Below is a small trained network, with its code and all its weights. Each question gives an input and a class and asks what happens when units are switched off, that is, made to give their printed mean instead of their output.

import numpy as np


def w(rows, s, z=0):
    codes = np.array(rows[::2]) - 128.0
    scale = np.full(codes.shape[1], s)
    scale[-1] = z or s
    return codes * scale


def f(y):
    return y / 2 * (1 + np.tanh(0.7978845608 * (y + 0.044715 * y**3)))


def log_softmax(a):
    a = a - a.max(-1, keepdims=True)
    return a - np.log(np.exp(a).sum(-1, keepdims=True))


def net(x, mask):
    res = np.array(x, float).reshape(1, 8) / 4 @ E
    y = f(res @ A[0][:, :-1].T + A[0][:, -1])
    res = res + np.where(mask, y, B[0][:, -1]) @ B[0][:, :-1]
    return log_softmax(res[-1] @ U[:, :-1].T + U[:, -1])


A, B = {}, {}
E = w([
[113,166,208,212,106,203,171,153,54,211,99],'x0',
[181,127,87,196,241,169,128,221,132,123,198],'x1',
[122,75,72,192,174,129,83,188,143,106,70],'x2',
[153,72,159,105,69,186,61,143,216,138,120],'x3',
[59,98,115,135,156,93,93,157,200,133,152],'x4',
[34,78,98,122,168,123,160,116,133,133,98],'x5',
[171,66,108,17,169,205,255,123,152,80,106],'x6',
[132,175,175,132,161,185,94,126,144,179,81],'x7',
],0.0094)
A[0] = w([
[142,106,121,169,95,89,76,134,106,144,98,90],'neuron 0',
[73,162,139,100,101,50,161,18,109,74,150,156],'neuron 1',
[88,92,118,84,152,100,59,104,130,189,85,251],'neuron 2',
[219,151,145,171,113,69,56,201,127,140,157,117],'neuron 3',
[183,113,143,133,173,179,235,104,190,80,142,165],'neuron 4',
[127,90,87,88,110,141,132,158,141,171,75,56],'neuron 5',
[202,149,195,115,143,117,180,166,84,160,178,118],'neuron 6',
[127,94,113,235,144,81,164,146,112,138,103,79],'neuron 7',
[143,147,108,90,118,139,194,126,156,52,116,197],'neuron 8',
[73,117,89,181,171,126,136,153,104,156,132,156],'neuron 9',
[94,192,87,67,96,125,146,47,117,124,149,127],'neuron 10',
[130,142,120,225,127,153,108,216,111,125,156,188],'neuron 11',
[120,160,192,171,181,129,190,196,64,183,130,148],'neuron 12',
[115,139,158,111,81,181,175,90,96,167,49,178],'neuron 13',
[204,95,86,51,165,158,149,209,180,65,169,186],'neuron 14',
[53,103,106,139,149,141,76,114,221,103,152,115],'neuron 15',
[108,148,108,84,70,17,141,89,81,104,155,102],'neuron 16',
[111,178,133,149,110,191,182,104,132,168,106,129],'neuron 17',
[83,95,106,95,176,75,103,141,219,128,135,151],'neuron 18',
[183,151,106,210,71,150,136,137,112,146,140,151],'neuron 19',
[148,109,139,168,125,82,67,164,202,110,150,214],'neuron 20',
[107,110,113,124,93,173,154,88,140,152,48,121],'neuron 21',
[98,139,107,105,105,226,80,63,117,112,68,131],'neuron 22',
[105,194,121,153,104,96,186,113,88,115,191,180],'neuron 23',
[59,92,95,118,146,79,78,135,135,138,119,118],'neuron 24',
[113,99,165,96,66,147,128,106,137,138,2,119],'neuron 25',
[142,86,73,81,151,148,145,116,201,78,113,202],'neuron 26',
],0.0098,0.0032)
B[0] = w([
[121,133,111,161,77,99,74,115,140,89,164,179],'neuron 0',
[71,75,159,50,51,97,68,92,104,172,53,235],'neuron 1',
[101,139,166,134,37,119,143,179,147,96,160,196],'neuron 2',
[181,197,87,131,79,68,35,62,155,127,186,230],'neuron 3',
[159,62,147,148,176,180,173,95,65,117,125,224],'neuron 4',
[153,132,143,164,104,120,146,105,164,91,131,154],'neuron 5',
[154,118,116,98,166,167,98,100,104,163,140,196],'neuron 6',
[88,147,60,188,162,88,91,152,125,120,90,180],'neuron 7',
[132,78,150,91,122,117,180,100,52,99,102,201],'neuron 8',
[77,148,106,185,210,100,183,161,130,92,102,190],'neuron 9',
[119,94,161,104,114,122,116,118,115,132,118,200],'neuron 10',
[139,177,14,188,235,61,81,96,113,116,121,229],'neuron 11',
[102,160,80,133,254,154,149,146,65,174,82,234],'neuron 12',
[154,133,205,161,105,145,117,191,85,172,122,228],'neuron 13',
[191,70,73,168,150,124,217,17,166,32,121,252],'neuron 14',
[60,163,115,68,90,172,175,203,222,122,203,205],'neuron 15',
[77,104,98,57,33,97,60,44,118,124,66,221],'neuron 16',
[116,118,171,119,134,169,157,151,80,208,165,195],'neuron 17',
[100,133,150,64,80,144,198,146,154,67,158,217],'neuron 18',
[155,173,112,156,129,137,98,133,114,176,134,193],'neuron 19',
[149,158,111,81,88,133,42,127,183,88,201,221],'neuron 20',
[182,113,180,166,95,134,108,203,116,135,112,184],'neuron 21',
[152,126,180,159,133,109,121,154,133,128,102,182],'neuron 22',
[88,123,82,58,146,123,95,115,102,176,75,203],'neuron 23',
[68,173,103,111,116,187,142,167,162,116,127,190],'neuron 24',
[144,117,219,208,97,66,151,217,115,149,158,217],'neuron 25',
[143,92,120,158,101,116,215,155,142,72,154,230],'neuron 26',
],0.0077,0.013)
U = w([
[110,162,64,168,176,98,116,140,99,139,108,213],'0',
[227,57,102,122,115,119,196,88,123,77,131,232],'1',
[84,96,118,71,46,52,94,88,93,153,66,1],'2',
[244,207,89,129,90,96,31,78,146,131,192,26],'3',
[177,132,186,184,70,103,117,187,119,155,119,184],'4',
[82,170,118,94,81,133,132,159,218,79,198,104],'5',
[179,168,129,94,163,246,123,110,88,213,144,83],'6',
],0.011,0.00061)

Each question gives the input, the list of numbers given to net, and the class t.
The units are the neurons (one row each of A and B). Each row of codes is followed by its name. A weight is (code - 128) times the scale printed after its matrix; where a second scale follows, it is the last column's (A, B and U).
mask holds one flag per neuron, in row order. A switched-off neuron (its flag False) gives its mean, the last column of its row in B, instead of its output. The means were averaged over made-up inputs and are rounded, as every weight is.
A unit's drop is (log p(t) with every unit on - log p(t) with that unit switched off) / (log p(t) with every unit on - log p(t) with every unit switched off).
The circuit of an input: a set's keep is (log p(t) with only the set's units on - log p(t) with every unit switched off) / (log p(t) with every unit on - log p(t) with every unit switched off). Starting from the 12 units with the biggest drops (on a tie, the unit counted first), units are removed one at a time, each time the one whose removal leaves the highest keep (on an exact tie, the one counted first), for as long as the keep stays at least 0.8.
units of the circuit, in order: the units of the circuit, biggest drop first
k most important neurons: the k neurons with the biggest drops, biggest first
drop of u: that unit's drop, to one decimal
input [7,0,4,6,-3,-5,-4,7], class 3: units of the circuit, in order	neuron 3
input [3,-8,4,2,7,0,4,-4], class 4: units of the circuit, in order	neuron 25; neuron 21
input [5,6,1,2,-7,-5,1,-6], class 6: 4 most important neurons	neuron 12; neuron 6; neuron 20; neuron 4
input [6,-7,1,-8,-6,-5,-7,7], class 6: units of the circuit, in order	neuron 12; neuron 17
input [5,-4,0,-5,3,-1,7,7], class 6: 2 most important neurons	neuron 12; neuron 17
input [6,8,7,-4,5,-4,7,-4], class 0: 3 most important neurons	neuron 11; neuron 12; neuron 7
input [8,-1,0,-5,-7,5,-1,1], class 6: 2 most important neurons	neuron 17; neuron 13
input [0,3,-2,5,2,2,-4,6], class 5: 2 most important neurons	neuron 15; neuron 2
input [-6,3,-7,-2,6,-6,0,-5], class 2: 3 most important neurons	neuron 16; neuron 1; neuron 23
input [7,8,-2,5,-7,-2,-6,6], class 3: 2 most important neurons	neuron 3; neuron 11
input [5,4,3,3,-7,-2,-5,8], class 3: 3 most important neurons	neuron 3; neuron 11; neuron 19
input [2,-7,0,-3,-4,5,0,2], class 4: 2 most important neurons	neuron 25; neuron 13
input [5,-4,8,-5,1,1,5,-8], class 0: 2 most important neurons	neuron 7; neuron 14
input [7,-4,-7,0,-6,1,-6,2], class 6: units of the circuit, in order	neuron 12
input [-5,-2,-7,2,-3,-6,-8,-8], class 2: 2 most important neurons	neuron 1; neuron 16
input [2,4,5,2,-2,-1,-3,2], class 3: 2 most important neurons	neuron 3; neuron 20
input [4,-6,0,-4,7,-8,-1,4], class 4: drop of neuron 8	0.2
input [1,2,-2,0,-1,1,-4,-3], class 3: drop of neuron 17	0.1
input [-5,3,-2,-8,8,-7,0,-4], class 2: drop of neuron 16	0.5
input [-2,2,-6,0,1,-4,1,2], class 1: most important neuron	neuron 12
